After every row comes one of two labels: whether the row has a hidden trait. Each part has its own trait and labels.
[ -6  13   6 -14   1  18   1   0   1  -2   0   3  -6   2   4   1   1  -1
   1   1  -1  -1  -2   0   4] | HH
[ -6   7  -3   6  -1 -21   2   6  11   2  -3   7  -1  -4   0  -2  -9  -4
   0  -1  -3  -4   5   8  13] | Tr
[  5  -4  -1  12  -2 -12   3   1   2   4   0  -2   4  -1  -4  -2  -2   2
   0  -2   1  -3   5  -3   2] | Tr
[  6   5   0  -4  -3   5  -6  -1  -1  -1   0   0 -10   0   9   1   2  -2
   0   1   0  -5  -1 -14   1] | Tr
[ -8  15 -11   0  -3 -31  12   3  21   5  -8   9   2   6  -2  -6 -10   0
   0  -3  -3  -9   8   4  11] | HH
[ -4   1 -12 -14  14  16   2 -18 -18  -2   2   0  10 -10   6   1   5  -1
  -2   3  -2   9   2   7  -7] | HH
[-3 12 -5 -4 -1 12  3 -6  1  2  0 -2 -1  2  2 -1  2  2  0  0  0 -3  2 -4
 -4] | HH
[  5   7   1   6  -7 -28  -2   9  14   6   1   0  -5   5  -1  -1 -30   0
   1  -4   1  -7   1  -8  -4] | Tr
[  8 -63   9 -38  -5 -15  19  -1  25   7  -4  -3   6  -2 -20  -3  -4   5
  16  -3  22  -8 -18 -11  -2] | Tr
[ -4   6  -8  10   3 -15   3   0  -4   3  -2   6   7  -6  -1  -3  -2  -2
  -2   2   0  -3   9   3   6] | Tr
[ -3 -12   3   6  -2 -10   5   4   6   2   0   1   4  -3 -10   0  -5  10
   4  -1   3  -4   2   3  -5] | Tr
[  5 -12   7  27  -1   2   2  -4   1   5   5 -11   6   8  -2  -2   8   0
  -2  -1   2  -4   9  -9 -11] | HH
[  1   7  -1   1  -1 -30  -2   8   0   0  -6  12   0  -4   2  -4  -7  -9
  -2  -1   0  -5   7   8  17] | Tr
[ -2 -36  -2  -7   2 -12   5   6  10   1 -32   4  -1   0  -2  -2 -38   3
   1  -2   2  -4   3   3   5] | HH
[  0   9  -5   4  -1  -4  -3   1   6   1   6   4   4  -8  -1  -4   2   0
   1  -1   2 -12 -10   0   1] | HH
[-15   8 -18 -14   1 -40  18  -3  18   8  -8  12  -4   3   1  -8 -11   6
   3   1  -4 -11  13   6  15] | HH
[-29  25 -33   1  -4   9  30 -18  15  21  27   2   4  -8  -4 -14   6  15
   1   0  -6 -18  27   0 -63] | HH
[ 0  7  4 16 -3 -8 -1  9  4  3  0  0  6 -3 -7 -1 -6 -2 -1 -3  3 -3  1  3
  6] | Tr
[ 1  0  3  3  0 -1  1  3  6  1  1  0  0 -1 -3  1 -3 -1  1 -2  1 -1  0  0
 -4] | Tr
[ 2  7  1  9 -3 -3 -1  2  1  0  1  0  2 -2 -1 -1 -1 -3  0 -2  1 -2  1 -1
  1] | Tr
[  5   1   6  -2  -4 -28   7  10  28   2  -7   3   2  10  -5  -3 -23   6
   5  -4   6  -9  -5  -5   9] | Tr
[  0   0  -4  23  -2 -18  -5   7  -3   9   0   0   9  -3  -3   5  -5  -1
   0   2   1  -2   5  11   1] | HH
[-15   1  -7   9   1   0   7   3   7   6  -2  -5   4   0  -3   3  -7   5
   1   2   1   6   5  15  -7] | Tr
[  6  -7   6  22  -4 -13  -3   9 -31   2   1  -1  19 -13  -8  -2  17  -2
   0  -4 -24   7   8  14   5] | HH
[-16  -1   0   1   0  10  -1   0  -1   5   5   1   0   0  -1   4  -3  -1
   1  -1   0  -2  -1   0  -1] | HH
[ -1  -6 -23   2   1 -18  26  26  13  15  -4   8   1  -4   1 -19  -5   9
   1   0  -6 -20  19 -18 -13] | HH
[-3  2 -6 -8  2 -6  2 -3  0  0 -3  4 -5  3  6 -2  0 -2 -1  0 -1 -2  4  0
 12] | Tr
[  6 -30  -3   1   0   5   1  -5   2  -1   5   9  12  -4   0  -6   4   2
   3   0  -1   1 -27  -7 -21] | Tr
[  4  -2   2   6   0 -18   2   0   2   3   0   4   2   5  -4  -3  -2   9
   0  -1   3  -4  -3  -5   0] | HH
[-18   2  -2   8   1  13  -1  -4  -2   6  -1 -17  -3   1   1   7   2   0
   0   0   2   0   7  11  -1] | HH
[ -3   4  29   6  -3  -1   0  22  20  -3  -4   5   2   2  -7  -3  -8  -1
   5 -12  10 -12 -14  -5   7] | HH
[-9 17 -4 -3 -4 -2  5  5 13  2 -1  3 -6  1 -1 -1 -7  1  3 -1  4 -5  0  7
 -1] | HH
[  6   3  -3  -3  -1 -27   0   6   5   0  -5  10   0  -1  -2  -2  -4  -2
   0  -1  -1  -1   1   4   8] | HH
[-11   8  -1  11  -4 -31   4  13  16   0 -10  20   0  -8   5  -7 -16  -7
   3  -1   1 -13  -2  12  33] | Tr
[-20   3   5   7  -8  11  -4  -9   3  -2  -4  -9  -2  12   2   7   0  -3
   0  -2   2   1  -1   2  22] | HH
[ -9  12   5   1  -1 -20  -2  13   8  -2  -7   8 -14   0   4   0 -11 -10
   1  -3   3  -3  -1   9  22] | Tr
[  2 -16  -3 -48   0  -5  11   1  14 -21  -5   3  -3   0   1 -15  -2   2
   4  -2   2 -12 -28   3   2] | Tr
[  0   2  -5  12  -3 -10   1  -2  -2   5   2   0   1   0  -2  -3  -2   0
  -1  -2   0  -3   8  -1   0] | Tr
[  8 -12  -4  12  -4  16  -4  -9 -11   2  11  -7   4  -4   1  -2  10  -3
  -3   0   0  -1   4 -10 -19] | HH
[ -1  43  -5  -5  -1  19   3  -1   2   2  13   2  -2   1   2  -3  -2  -6
   0   1  -3  -7   1   2 -17] | HH
[ 4 -9  0 -4  0 15 -7 -4 -7 -4  3 -3  0 -4  0  3  6 -3 -1  1  3  5 -5 -1
 -6] | HH

[ 12 -31  11  -9  -2   1   4   8  -2  21   7   8   7  -7  12  -5  -7  13
  -3   3  -4 -14  -7   8   1 -25  -5   0 -22  -4  22  -6 -10   5  -1 -10
   7   3   3  -1  -3] | RN
[  8 -11   7   0   1   2 -14   5   9  19  -4   5   5  -6  22  -2   3   3
  -6 -13   8  20   3  -2 -12  -7 -11  -9  25   1  28  -9 -40  11 -10 -14
  -1  -3   0   3  -5] | HD
[  3 -25  12 -10  -2   3   8   5  -1  20   8   4   6  -4  18  -3  -9  17
  -3   9  -5 -19  -3   0  -2 -25  -2   0 -26  -3  42  -1  -6  -5   4  -2
   6   1   2   8  -2] | RN
[  6 -30   6  -9  -2   3  -5  13   1  25   8  -1   7 -10  13  -8  -3   6
  -7  -1   1   6   2  -1  -6 -10 -11  -6   7   1  17 -10 -25   4  -9 -18
   9   2   6   8  -7] | RN
[  9   7  11  38   6  -9   0   5   9  19  -2  16  -1   3   2  -5   2  -8
  -2 -35   5  36 -16  -5 -14   4  -9  -8  56   4 -20  -7 -43  18 -15 -17
 -12  -5  -2 -42 -12] | HD
[ -3 -13   7   5  -1   2  13   0   2  13   6   7   5   1   4  -1  -2  19
  -1  -1  -6  -7  -5   4  -2 -14  -3   0  -2  -4  -3   0   2   0  -3  -5
   0   3   2   2  -4] | RN
[-25   4   1   5  -3   7  11  -1   9   8   6  -2   7   0  21   0   7  19
  -4   0   4   9   8 -26  -7  13  -8  -8  26  -1  -2  -2   4  -4  -1  -6
  -2  -3   5  21   0] | HD
[ -9 -28   8 -30  -8  14   7  -1  -1   4   9  -5  11  -7  31   0  -6  35
  -3  26  -4 -24  14  -6   5 -17  -2  -1 -40  -5  35  -1  10  -6   7  -4
  12   0   6  41   5] | RN
[ 13 -27  15  10   1  -4   7   5  -1  20  10   8   5  -4  13  -8  -6   4
  -3  -8  -5   1 -16   9  -4 -23  -8  -1  -2  -1  19  -2 -16   2  -4  -9
   1   0  -1 -18  -8] | RN
[ -5   9   6  20   0  -1   1   3  11  11   0   8   3   2   2  -1   9   2
  -4 -21  10  31  -4 -13 -13   8 -10  -9  51   4 -24  -7 -30   4  -5  -9
 -11  -3   2  -8  -7] | HD
[ -3  -6  11  -1  -2   5   7   0   4   3  -1   8   6   0  17   5   1  25
  -1   3   0  -3   4  -1  -4 -11  -2  -2  -4  -2  39  -3  -4  -5   3  -1
  -2  -2   4   9   1] | HD
[ -7 -17  11  -9  -4  10  12  -2   0   3   5   4   7  -2  24   4  -3  28
  -2  13  -6 -22   2  -1   2 -14  -2   0 -22  -3  23  -7   2  -5   2  -1
   3   0   5  14   2] | HD
[ -1  -2   6  -8  -2   9  -7   8   8  12  -3   2   5  -5  21   1   4  10
  -5  -5   5  11   9  -7  -8  -2  -9  -7  14   1  46  -8 -29   1  -6  -5
   0  -1   3   8  -2] | HD
[ 16 -38  13 -23  -2   6  -6  10  -2  27   3   3   6 -12  22  -3  -7  17
  -3   8  -5 -19   3  10  -1 -29  -5   2 -28  -4  58 -10 -18   6  -5 -11
   9   0   2   7  -3] | RN
[  8 -32   6   2  -2  -1  -3  14  -1  37  12  -1   5 -11  16 -14  -6  -3
  -5  -7  -1   6  -3   0  -8  -8 -11  -5  14   1   6  -7 -23   5 -10 -14
   8   0   3 -14  -8] | RN
[ 18 -24  11   8   2  -8  -6   9   2  24   7   8   2  -7   3 -11  -3 -12
  -6 -19   0  12 -12   7 -10 -14 -10  -5  16   1  18  -9 -38  12 -11 -17
   1  -2   1 -23 -10] | RN
[ -1 -35  10 -30  -6  12   6   1  -5  15  10  -3   9  -9  23  -3  -7  30
  -4  24  -7 -29   9   4   4 -23  -3   4 -47  -3  41  -4   8 -20  12  -5
  16   3   5  25   2] | RN
[ -3   0   3  27   1  -4  -2  13   9  21   8   3   3  -2   8  -9   4  -8
  -4 -25   8  33  -8 -16 -15  18 -14 -10  53   2 -18  -7 -32   6 -18 -21
  -6  -6   0 -19 -10] | HD
[-17  21   7  31   1  -1   8   0  13  -3  -3  11   4   9   8   3  10  11
  -1 -19   7  25   0 -18 -11  12  -8 -10  49   1 -21   4 -25  -1 -10  -6
 -13  -3   0 -10  -4] | HD
[  3 -27  14 -11  -2   5  14  -4  -4  15   7   6   7  -2  22   0  -9  24
  -2  12  -7 -21  -8   6   4 -30   0   3 -37  -6  50   1   0  -3   3   0
   8   5   3   6  -2] | RN
[ -1  12   9  22   3  -1   0   0  11   2  -6  12   1   4  17   2   7   6
  -3 -22   9  20  -5  -9 -12   3  -9  -7  35   3  -6  -3 -40   7 -12 -15
 -14   0   0 -19  -6] | HD
[ -1 -45  11 -32  -8  10  14   5  -8  18  17  -6  11 -10  29  -6 -10  33
  -2  29 -11 -43   3   2   7 -33   2   6 -63  -8  29  -3  18 -16  15   3
  21   4   7  27   0] | RN
[  9 -15  12  11   2  -2   1   6   4  15   3  10   3  -4   6  -5  -3   3
  -2 -15   1  17  -9   7  -7 -12  -5  -3  18   0  31 -12 -34   4  -9  -9
   0  -3   0 -17  -6] | RN
[ -2 -22   7 -29  -6  12  -1  -2   1   5   3  -1   8  -7  35   1  -2  27
  -2  18  -1 -10  11  -6   2 -18  -2   0 -32  -5  56  -6  -9 -12   4   0
   8   2   6  29   3] | RN
[ -2  -5  15  -1   0   5   8  -5   3  -3  -2  12   6   2  17   7  -1  23
   0   1  -3  -8  -1   0  -1 -20  -1   0  -5  -5  44  -2 -14  -2  -2  -2
  -4   1   2 -10  -3] | HD
[ 23 -42   8 -20  -1   3 -16  15   0  32   5   0   4 -10  21  -9  -7   4
  -9   0   0  -6   1  10  -7 -23 -10  -1 -10   3  31 -17 -47   9  -8 -16
  11  -1   3   7  -5] | RN
[ -5 -13   8 -12  -4   9  -3   5   5  11  -1   2   7  -3  21   2   3  21
  -4   5   1  -6  10  -2  -3  -8  -5  -4  -8  -2  47  -7 -22 -14  -4  -5
   4   1   6  17   0] | HD
[ 24 -15  15  19   5  -6  -4   3   2  21   2  15   0  -4   6  -7  -4  -7
  -5 -24   0  10 -19  13 -11 -19  -9  -4  17   1  22 -10 -46  14 -19 -13
  -7   0  -3 -42 -11] | RN
[-11  20   6  28   1  -2   2   3  13   4  -1   9   2   6   6   2  10   2
  -4 -22  11  34  -3 -14 -16  15 -11 -12  61   3 -20  -7 -26   4  -9  -9
 -15  -3   2  -6  -7] | HD

[-19   8  -2   8   9  16 -25   5  -4  14  -7  20  27  16   0  -2   0  -2
  -9  -2  -1   4  -4  -5   8  -5   4  -5   2   1 -17] | RM
[-19   4  -7   6  15  15 -21   2  -4  -2   2  17   9   5  -1  -4  -4  14
  -3  -2  -1  -2  -2   0   3   7 -10  -9   5   2  13] | LS
[-18  -3   1 -19 -13   6 -21   5   1   6 -11 -14 -18   2   0   0   0  12
  -2  -1  -2   1  12  -3   1  -1  -4   4   3  -1   2] | LS
[-16   1  -3  -2  -4  -3  -1   4   0 -12  -4 -28 -18 -28   0   0   3   5
   6   1   0  -1   2  -4   5  -3   5  13   3  -1  -6] | LS
[ -4   6  -5  13  11   2 -20  -1  -3   5  -6  25   4  35  -1   1   0   3
 -11   0   1  -1 -18   1   4   7   7  -3   4  -9  24] | RM
[  4   2  -4   8  11   4 -39   1  -3  12   7  40  23  17   0  -3   2  11
  -1   0   2   1  -3  -1   1   1   7  19   0  -1   1] | RM
[ -7  -4   4  12 -25   5  17  -1   3  13  -8 -25 -13 -25   2  -4   0   7
  -3  -2   1  -1  -2  -4  -8   7   9  -9   2  -8  11] | LS
[-37   1   2  10   8  11 -26  -1  -1   8   9   4  11  30  -2  -3   4   1
 -11  -1   1   1 -22  -3   9   1  -5  -5   4 -13  -3] | RM
[ -2  -2   0   1   1  -1 -13  -1  -3  -9  -2  -6 -16 -17  -1  -1   3  -7
   1   0   1  -2  -1  -7   5   2  -4  13   2   1 -10] | RM
[-35   3  -4  14  -2   9 -13   1   1   9   7   1 -12   5   1  -2   2   5
  -3  -3  -1   5 -19  -3  -4   5   9   2  -2   2 -13] | RM
[-12   3   2   3 -12   2   3  -1   2 -11 -10   5 -11 -15   2   0   1  -4
   4   0  -1   3 -10  -2   3   1   3  -8  -3  12  18] | RM
[-11   1  -1  11   0   5  -4   0  -1   2  15  18  11   2  -1   3   8  -1
 -13  -1   1  -1 -18  -2   3   8   3 -12   4  -1  11] | LS
[ 11   3  -1  -1  -5  -2  -4   1  -5  -4   7  -4   2  19  -1   4   2   3
   2   1   1   5 -11   0   4   0   9   7  11  -3  -7] | LS
[ -1   2  -3  -7   5   2  -7  -4   1   6  -3  26  12   4   0   1  -2 -11
   4  -1  -5   3  12   4   5  -6  -8  -7   4   1  14] | LS
[  2  -3  -1   2  17   6  -6  -4   1   7  -5  -1 -14   5  -1  -4   1  15
   0  -1  -1   1 -10   0   1   1   5   0   2   7   2] | LS
[-20  12  -5   1   5  -3 -20   3   5   7  15  48  17  36  -2   1   0  -8
  -1   1   1   1  -9  -5  10   5  -4  13   1 -17 -10] | RM
[-32   6   4  13   6   1  -1   3   3   2  -6  24 -20  -2   1   5  -4  19
  -7  -1   1   2  -3  -3   1   5   9 -17   0   4  -8] | RM
[  4   3  -2  10  14   6  -2   2   5   2  13  22   4  18  -2  -3   8   5
 -12   0   3  -1 -12   3  11   8  -4  -3   9   4  -2] | RM
[ 13   2   4  -6 -10  -5  -6   1   0  -1   8   5  17  20   1   3   2  -2
  -5   1   1  -1 -14   2   1   7 -11   8   7  -1 -10] | RM
[-20   0   1   0   4   2 -18   3   2  10   0   9 -10  -9  -1   0   4  -4
 -10  -2   2  -1 -13  -2   9   5   6  18   3   9 -12] | RM
[ -7  -8   3   1  -1  -1   7   0   2  -1  -5   3   0 -12   0   6   1  12
   4   0  -3   3   6  -9   3  -6  14   5   0  17  -9] | LS
[-3 -2  0  7 -4  7 11 -6  4 -5  3 -4  0  2  0  5  0  5 -4 -1 -4  2  3 -9
 -1 -1 18  8  1  1  4] | LS
[ 11  -4   4   8 -14   8 -11   3  -4  -2  10 -19   0  -4  -1   0   3   1
   0  -2  -2   2  -4   1  -5  -2   5  14   5  11  -5] | LS
[-31   0  -6   5   5   7 -11   2  -3   1   2   7  13  28  -1  -1   4  18
  -7  -3  -3   2  -3  -4  10   8   1  -5   3  -2  -8] | RM
[ -6  -5  -2 -13 -15   2  -3   0   3  12  14   3  10 -10   0   2   2  -2
   1  -2   0   1  -4   0  -2  -1   4  -8   2  -2  16] | RM
[-13   1  -3 -34  -8   0  -7   4  -2   3 -15  19  16  19  -2   1   0   4
  -3   0   1  -4   6  -1  13   1  11   4   3   6  -4] | LS
[-28   2   0  -7  12  -5 -10   6  -3  -1   2  24   3  37   1   4  -1   9
  -1  -4   0   0 -13   0  11   1  -7   3  -1  -2  -5] | RM
[ 6  3  1  1 14 -2 10  2 -1 -3 15  6  8  1 -1  3  1 -3 -1  0  1 -1 -2 -6
 -1  2 -7 -1  8 -4 23] | RM
[ -4  -4   3  -4 -11   1  17   4   2  -7  -1 -26   0 -14   2  -1   4  -7
  -1  -2   4  -2   2  -4  -1  10  13  -1   1  -4  -9] | LS
[ -8  -1   3   6  -7   3  13   1   5   2   2  -6 -15   5   1   1   1   9
  -1  -3   1  -1 -10  -1  -6   6  -6 -14  -1   4 -23] | LS
[  4  -6   0  -3  -4   6   8   4   0  -1   0 -33   3 -37   0  -1   1  -1
  -1  -2   0   4   9   0   5  -8  18  -1   2  16   6] | LS
[-12   0  -3   0   9   8 -13  -4   3  -3 -11  10  -2  12  -1  -4   0  -9
   1  -4  -2  -1  -3  -5   4   4  -2  -6   1  -3  -4] | RM
[ -6   6  -3  21   4   0  -4  -3  -4   0  -1  49  18  52  -4   2  -3  14
  -5  -2   5   1 -14   6   8   9  -2  15   1  -6 -13] | RM
[  1  -4   9 -27  -2  -3  -6   1   0  -3 -12 -27   3   2   3  -1   0 -20
   3  -3   1   1   9  -1   1  -1  -3   1   4  -1  -8] | LS
[-14  -8   1   1   4  11   7   1   4  -6   4 -11 -19 -24   0  -5   0  13
   2  -3   1   1   5   2   1  -5   2   4  -6  -3 -12] | LS
[  4   1   2  -8 -17  12  10  -5   0  -3  16 -31  -5 -22   1   0  -7  -4
   3   1   1   2   2   7  -7   5  -4   6   1 -13 -20] | LS
[  9   5  -3  13   1  12   5  -3  -3   1   8  24   9  14   0  -2   4  11
   3   0   1   0 -16   0   7  11 -10   8   3  -4   6] | RM
[-1  2 -1 -9  9 -3 -9  0 -7 -3  1 15  3  9 -2  2 -4 -4  3  0  1  2 -8 -6
  6 -3 -5 -6 -6 -6  3] | LS
[21  4 -2 22 15 15  4 -1  1  0 -8 21 18 10 -1 -3 -1 14 -5 -1 -3  2  9  1
  7  9  1 -3  2 -3 -7] | LS
[  5   1  -1  -4   5   0 -13  10   2   1   4  21  -9 -15  -2   5   0   2
  -1  -2  -3   1 -11  -4   9   0  -6   9   4  -2   7] | LS
[-28  -2  -2 -20   7  -4  16  -1  -2   8  10   3  11   1  -1   5   4  -8
  -2   1  -1   0  12   2  -1   2 -11  -5   3   8  14] | RM
[  7   8   0  15  16   1 -22  -2   0   9   3  43  12  30  -3   3  -1   8
 -13   0   1  -2 -11   0   2  -2   0   3   9  -6  13] | RM
[ -4   3  -3   8  -5  -6  -8   0   1   0   9  28   7   7   1  -2   3   8
  -9   0  -1  -7  -1   0   0   3 -13   7   2  -8  -4] | RM
[-5  2  0 16  7  0 -5  3  3 -1 -2 -7  6 -1  0 -6  4 -1 -4 -2  2 -1 -6 -6
 -9 -2  9  3 11  6  8] | LS
[ 16   1  -1  10 -11  -2  20  -3   4  -8   7 -26 -13 -10   2   6   2   1
  -3  -2  -2  -1  13   0  -1   9   2   9   3  -4  -2] | LS
[-15   8  -4  -1  15   3 -18   4   0   3   8  32   1  18  -1  -1   0  17
  -2  -1  -2   0 -10  -1   7   3   2  -5   8   3  14] | LS
